Below is a small trained network, with its code and all its weights. Each question gives an input and a class and asks what happens when units are switched off, that is, made to give their printed mean instead of their output.

import numpy as np


def w(rows, s, z=0):
    codes = np.array(rows[::2]) - 128.0
    scale = np.full(codes.shape[1], s)
    scale[-1] = z or s
    return codes * scale


def f(y):
    return np.maximum(y, 0)


def log_softmax(a):
    a = a - a.max(-1, keepdims=True)
    return a - np.log(np.exp(a).sum(-1, keepdims=True))


def net(x, mask):
    res = np.array(x, float).reshape(1, 4) / 4 @ E
    y = f(res @ A[0][:, :-1].T + A[0][:, -1])
    res = res + np.where(mask, y, B[0][:, -1]) @ B[0][:, :-1]
    return log_softmax(res[-1] @ U[:, :-1].T + U[:, -1])


A, B = {}, {}
E = w([
[232,143,100,139,96,117,64,165,254,89,185,39],'x0',
[123,45,10,171,85,182,99,134,125,178,35,92],'x1',
[179,213,142,193,33,194,138,99,17,64,144,104],'x2',
[230,95,236,199,217,242,10,99,191,157,97,214],'x3',
],0.0086)
A[0] = w([
[29,170,49,73,67,2,202,200,77,96,143,49,19],'n1',
[5,107,134,100,142,133,220,102,51,146,118,165,86],'n2',
[149,39,85,197,105,141,105,154,117,157,77,118,56],'n3',
[171,179,138,165,40,190,155,86,23,83,150,95,61],'n4',
[107,159,213,81,137,35,174,126,120,36,229,151,44],'n5',
[81,43,2,149,56,183,128,107,116,141,103,84,80],'n6',
[95,106,155,157,151,160,113,69,99,148,106,218,157],'n7',
[91,37,111,3,206,70,139,186,174,170,131,150,16],'n8',
[135,158,161,106,164,120,112,86,136,113,173,174,14],'n9',
[179,131,78,112,84,95,96,162,203,74,213,14,35],'n10',
[116,139,106,124,156,90,124,69,20,129,92,188,3],'n11',
],0.008,0.0039)
B[0] = w([
[138,110,203,194,196,206,11,166,145,63,107,141,250],'n1',
[194,156,44,161,84,118,134,136,208,224,171,177,210],'n2',
[79,174,186,173,149,85,138,50,101,164,97,88,179],'n3',
[162,51,110,2,134,151,177,153,93,68,47,70,213],'n4',
[73,174,157,141,135,97,187,37,81,206,171,93,199],'n5',
[52,157,164,144,161,57,164,68,83,182,170,121,202],'n6',
[177,125,109,158,109,125,79,180,134,129,199,163,191],'n7',
[154,38,58,27,159,186,181,118,75,69,80,70,198],'n8',
[85,156,183,124,149,157,131,39,149,172,123,123,152],'n9',
[146,154,37,122,67,127,116,91,194,175,186,220,203],'n10',
[98,115,99,122,20,147,123,123,168,122,114,198,171],'n11',
],0.009,0.017)
U = w([
[155,109,202,207,178,207,17,144,151,99,99,148,104],'0',
[155,135,30,139,23,115,116,119,186,162,154,182,93],'1',
[131,66,89,8,126,154,196,127,80,83,60,70,102],'2',
[27,164,179,158,150,57,170,48,70,164,137,98,91],'3',
[155,151,117,145,139,64,126,195,115,123,135,119,255],'4',
],0.012,0.02)

Each question gives the input, the list of numbers given to net, and the class t.
The units are the neurons (one row each of A and B). Each row of codes is followed by its name. A weight is (code - 128) times the scale printed after its matrix; where a second scale follows, it is the last column's (A, B and U).
mask holds one flag per neuron, in row order. A switched-off neuron (its flag False) gives its mean, the last column of its row in B, instead of its output. The means were averaged over made-up inputs and are rounded, as every weight is.
A unit's drop is (log p(t) with every unit on - log p(t) with that unit switched off) / (log p(t) with every unit on - log p(t) with every unit switched off).
The circuit of an input: a set's keep is (log p(t) with only the set's units on - log p(t) with every unit switched off) / (log p(t) with every unit on - log p(t) with every unit switched off). Starting from all 11 units, units are removed one at a time, each time the one whose removal leaves the highest keep (on an exact tie, the one counted first), for as long as the keep stays at least 0.8.
circuit, biggest first: the units of the circuit, biggest drop first
most important unit: the unit with the biggest drop
k most important neurons: the k neurons with the biggest drops, biggest first
drop when u is switched off: that unit's drop, to one decimal
input [-8,3,-5,-5], class 1: most important unit : n2
input [4,-6,-6,-5], class 2: 3 most important neurons : [n8 n6 n3]
input [2,6,3,5], class 3: circuit, biggest first : [n1 n3]
input [8,5,2,5], class 1: 2 most important neurons : [n1 n10]
input [3,5,2,-1], class 3: 2 most important neurons : [n6 n2]
input [5,7,7,6], class 2: circuit, biggest first : [n1 n4]
input [-6,3,-6,-7], class 0: 2 most important neurons : [n1 n4]
input [-8,0,8,6], class 1: circuit, biggest first : [n1 n11]
input [-3,-3,-2,-2], class 4: 2 most important neurons : [n10 n6]
input [-4,0,-5,3], class 2: 3 most important neurons : [n1 n8 n10]
input [2,-8,5,0], class 3: 2 most important neurons : [n5 n8]
input [5,-5,2,-5], class 0: 2 most important neurons : [n1 n2]
input [-2,0,4,-5], class 0: 2 most important neurons : [n1 n8]
input [0,-7,4,1], class 3: most important unit : n5
input [-2,8,7,5], class 3: 2 most important neurons : [n3 n6]
input [5,-1,-1,-5], class 0: 2 most important neurons : [n1 n2]
input [-3,-1,4,1], class 2: 3 most important neurons : [n1 n10 n4]
input [-8,8,-4,4], class 1: 2 most important neurons : [n7 n2]
input [-4,-2,5,-3], class 2: 2 most important neurons : [n4 n10]
input [0,-2,-7,-2], class 2: circuit, biggest first : [n8]
input [5,7,0,3], class 3: circuit, biggest first : [n3 n6]
input [-7,1,4,5], class 1: drop when n1 is switched off : 0.9
input [2,5,-6,-8], class 0: drop when n1 is switched off : 1.7
input [1,4,-6,-8], class 0: drop when n2 is switched off : 0.0
input [-4,1,0,-6], class 0: drop when n1 is switched off : 1.5
